Here is a tiny trained network, its code and every weight. The questions are about switching its units off for an input and a class, where a switched-off unit gives its printed mean instead of its output.

import numpy as np


def w(rows, s, z=0):
    codes = np.array(rows[::2]) - 128.0
    scale = np.full(codes.shape[1], s)
    scale[-1] = z or s
    return codes * scale


def f(y):
    return y / 2 * (1 + np.tanh(0.7978845608 * (y + 0.044715 * y**3)))


def log_softmax(a):
    a = a - a.max(-1, keepdims=True)
    return a - np.log(np.exp(a).sum(-1, keepdims=True))


def net(x, mask):
    res = np.array(x, float).reshape(1, 4) / 4 @ E
    y = f(res @ A[0][:, :-1].T + A[0][:, -1])
    res = res + np.where(mask, y, B[0][:, -1]) @ B[0][:, :-1]
    return log_softmax(res[-1] @ U[:, :-1].T + U[:, -1])


A, B = {}, {}
E = w([
[127,128,125],'x0',
[41,159,91],'x1',
[157,89,2],'x2',
[168,211,141],'x3',
],0.0087)
A[0] = w([
[59,152,171,125],'neuron 1',
[19,86,117,153],'neuron 2',
[156,89,191,178],'neuron 3',
[93,170,131,239],'neuron 4',
[49,98,129,112],'neuron 5',
[99,214,79,119],'neuron 6',
[223,150,130,219],'neuron 7',
[141,111,1,253],'neuron 8',
[132,68,93,156],'neuron 9',
],0.013,0.0049)
B[0] = w([
[161,216,34,168],'neuron 1',
[134,158,23,180],'neuron 2',
[103,151,191,174],'neuron 3',
[39,222,157,178],'neuron 4',
[170,158,51,153],'neuron 5',
[73,138,204,166],'neuron 6',
[229,82,198,196],'neuron 7',
[72,2,152,244],'neuron 8',
[122,67,150,166],'neuron 9',
],0.0091,0.011)
U = w([
[134,143,168,253],'0',
[154,187,20,54],'1',
[164,50,122,1],'2',
[96,89,79,103],'3',
[195,178,186,95],'4',
[86,197,146,101],'5',
[248,73,99,54],'6',
[41,106,178,147],'7',
],0.013,0.0046)

Each question gives the input, the list of numbers given to net, and the class t.
The units are the neurons (one row each of A and B). Each row of codes is followed by its name. A weight is (code - 128) times the scale printed after its matrix; where a second scale follows, it is the last column's (A, B and U).
mask holds one flag per neuron, in row order. A switched-off neuron (its flag False) gives its mean, the last column of its row in B, instead of its output. The means were averaged over made-up inputs and are rounded, as every weight is.
A unit's drop is (log p(t) with every unit on - log p(t) with that unit switched off) / (log p(t) with every unit on - log p(t) with every unit switched off).
The circuit of an input: a set's keep is (log p(t) with only the set's units on - log p(t) with every unit switched off) / (log p(t) with every unit on - log p(t) with every unit switched off). Starting from all 9 units, units are removed one at a time, each time the one whose removal leaves the highest keep (on an exact tie, the one counted first), for as long as the keep stays at least 0.8.
units of the circuit, in order: the units of the circuit, biggest drop first
unit that matters most: the unit with the biggest drop
top k neurons: the k neurons with the biggest drops, biggest first
drop of u: that unit's drop, to one decimal
input [-2,3,2,8], class 7: unit that matters most => neuron 6
input [8,4,-4,7], class 5: units of the circuit, in order => neuron 8; neuron 4
input [-5,1,-5,3], class 5: units of the circuit, in order => neuron 8; neuron 4; neuron 7
input [1,6,6,3], class 7: units of the circuit, in order => neuron 6; neuron 8
input [8,-2,-1,6], class 4: units of the circuit, in order => neuron 8; neuron 7
input [7,1,-8,-2], class 1: units of the circuit, in order => neuron 1; neuron 8
input [-1,1,-1,2], class 5: units of the circuit, in order => neuron 8; neuron 7
input [6,8,0,3], class 5: top 2 neurons => neuron 6; neuron 4
input [8,6,-7,1], class 5: top 2 neurons => neuron 4; neuron 6
input [-1,4,-4,3], class 5: top 2 neurons => neuron 8; neuron 4
input [-2,6,7,1], class 7: top 3 neurons => neuron 6; neuron 8; neuron 1
input [4,-2,0,1], class 4: drop of neuron 2 => 0.2
input [0,5,7,4], class 7: drop of neuron 8 => 0.1
input [-4,8,-1,-3], class 1: drop of neuron 5 => 0.0
input [-3,5,-1,-7], class 1: top neuron => neuron 2
input [5,6,6,5], class 7: top 2 neurons => neuron 6; neuron 8
